Below are the code and all the weights of a small trained network. Each question names an input and a class and asks about switching units off, where a switched-off unit gives its printed mean instead of its output.

import numpy as np


def w(rows, s, z=0):
    codes = np.array(rows[::2]) - 128.0
    scale = np.full(codes.shape[1], s)
    scale[-1] = z or s
    return codes * scale


def norm(h):
    return h / np.sqrt((h * h).mean(-1, keepdims=True) + 1e-5)


def f(y):
    return y / 2 * (1 + np.tanh(0.7978845608 * (y + 0.044715 * y**3)))


def log_softmax(a):
    a = a - a.max(-1, keepdims=True)
    return a - np.log(np.exp(a).sum(-1, keepdims=True))


def net(x, mask):
    res = np.array(x, float).reshape(1, 7) / 4 @ E
    u = 0
    for l in range(4):
        y = f(norm(res) @ A[l][:, :-1].T + A[l][:, -1])
        res = res + np.where(mask[u : u + 4], y, B[l][:, -1]) @ B[l][:, :-1]
        u += 4
    return log_softmax(norm(res)[-1] @ U[:, :-1].T + U[:, -1])


A, B = {}, {}
E = w([
[169,159,105,211,189,101,132],'x0',
[90,100,160,136,158,148,105],'x1',
[130,105,178,95,87,215,126],'x2',
[231,90,138,189,83,148,183],'x3',
[139,131,52,127,149,84,148],'x4',
[163,119,153,151,142,139,127],'x5',
[95,203,122,124,253,168,68],'x6',
],0.007)
A[0] = w([
[143,90,29,224,100,199,195,14],'L0N0',
[80,99,147,138,160,154,94,156],'L0N1',
[135,203,3,195,178,74,138,1],'L0N2',
[91,143,58,221,106,45,102,104],'L0N3',
],0.0049,0.0021)
B[0] = w([
[231,168,131,152,77,152,74,167],'L0N0',
[189,199,104,156,49,166,113,176],'L0N1',
[126,32,124,80,151,61,98,254],'L0N2',
[141,98,47,56,254,98,109,213],'L0N3',
],0.0044,0.0025)
A[1] = w([
[35,20,160,47,35,213,172,116],'L1N0',
[226,130,178,211,94,166,253,90],'L1N1',
[205,64,124,117,87,93,214,151],'L1N2',
[42,135,138,148,250,229,72,4],'L1N3',
],0.0044,0.0026)
B[1] = w([
[158,127,232,68,98,92,163,252],'L1N0',
[122,63,2,192,136,217,101,237],'L1N1',
[107,105,94,105,163,229,93,227],'L1N2',
[174,174,156,163,154,157,53,219],'L1N3',
],0.0081,0.0027)
A[2] = w([
[121,255,142,168,174,121,102,191],'L2N0',
[83,68,196,49,62,125,136,216],'L2N1',
[113,114,45,106,174,25,116,6],'L2N2',
[112,92,116,184,118,135,199,111],'L2N3',
],0.0084,0.0015)
B[2] = w([
[58,54,176,123,188,116,113,248],'L2N0',
[173,244,174,102,28,144,143,248],'L2N1',
[153,217,144,254,147,14,205,253],'L2N2',
[173,128,80,84,149,164,74,153],'L2N3',
],0.0097,0.0049)
A[3] = w([
[82,83,154,126,186,152,82,129],'L3N0',
[158,171,117,129,194,2,201,140],'L3N1',
[157,114,113,136,161,17,163,4],'L3N2',
[115,149,183,75,51,134,142,89],'L3N3',
],0.0083,0.0029)
B[3] = w([
[101,45,139,25,75,131,14,189],'L3N0',
[47,99,73,136,134,86,215,255],'L3N1',
[19,201,53,192,144,103,140,189],'L3N2',
[201,251,89,2,91,46,132,195],'L3N3',
],0.0086,0.0065)
U = w([
[199,254,207,18,11,125,143,224],'0',
[32,173,51,233,202,42,253,166],'1',
[49,102,216,50,179,152,39,35],'2',
[254,68,34,247,53,247,139,3],'3',
],0.0075,0.0012)

Each question gives the input, the list of numbers given to net, and the class t.
The units are the neurons (one row each of A and B). Each row of codes is followed by its name. A weight is (code - 128) times the scale printed after its matrix; where a second scale follows, it is the last column's (A, B and U).
mask holds one flag per neuron, layer by layer. A switched-off neuron (its flag False) gives its mean, the last column of its row in B, instead of its output. The means were averaged over made-up inputs and are rounded, as every weight is.
A unit's drop is (log p(t) with every unit on - log p(t) with that unit switched off) / (log p(t) with every unit on - log p(t) with every unit switched off).
The circuit of an input: a set's keep is (log p(t) with only the set's units on - log p(t) with every unit switched off) / (log p(t) with every unit on - log p(t) with every unit switched off). Starting from the 12 units with the biggest drops (on a tie, the unit counted first), units are removed one at a time, each time the one whose removal leaves the highest keep (on an exact tie, the one counted first), for as long as the keep stays at least 0.8.
units of the circuit, in order: the units of the circuit, biggest drop first
top k neurons: the k neurons with the biggest drops, biggest first
k most important neurons of layer l: the k neurons of layer l with the biggest drops, biggest first
drop of u: that unit's drop, to one decimal
input [3,3,4,-6,7,-5,5], class 2: units of the circuit, in order	[L2N0 L3N0]
input [0,-7,4,1,5,-6,-2], class 3: top 2 neurons	[L0N0 L2N1]
input [-4,-5,3,6,0,-1,0], class 3: units of the circuit, in order	[L1N1]
input [8,6,7,5,5,7,8], class 2: units of the circuit, in order	[L2N2 L3N0]
input [3,1,-7,4,-7,3,5], class 2: units of the circuit, in order	[L2N2 L2N0]
input [5,-1,0,1,3,7,8], class 2: top 3 neurons	[L2N0 L3N0 L1N3]
input [4,-6,3,0,7,7,-2], class 3: units of the circuit, in order	[L1N2 L2N2]
input [-3,-5,-2,-1,-8,-2,4], class 2: 2 most important neurons of layer 1	[L1N3 L1N0]
input [4,8,0,6,2,-8,4], class 2: top 4 neurons	[L2N2 L1N3 L3N0 L2N0]
input [8,8,5,5,-8,-8,1], class 3: top 2 neurons	[L1N1 L2N0]
input [1,-2,0,7,2,-5,4], class 3: drop of L2N2	0.1
input [4,4,-6,-8,-6,-2,4], class 2: drop of L2N0	0.4
input [4,7,-8,-2,-7,6,5], class 2: drop of L2N2	0.1
input [-6,-1,6,-7,-6,-5,5], class 0: top neuron	[L2N1]
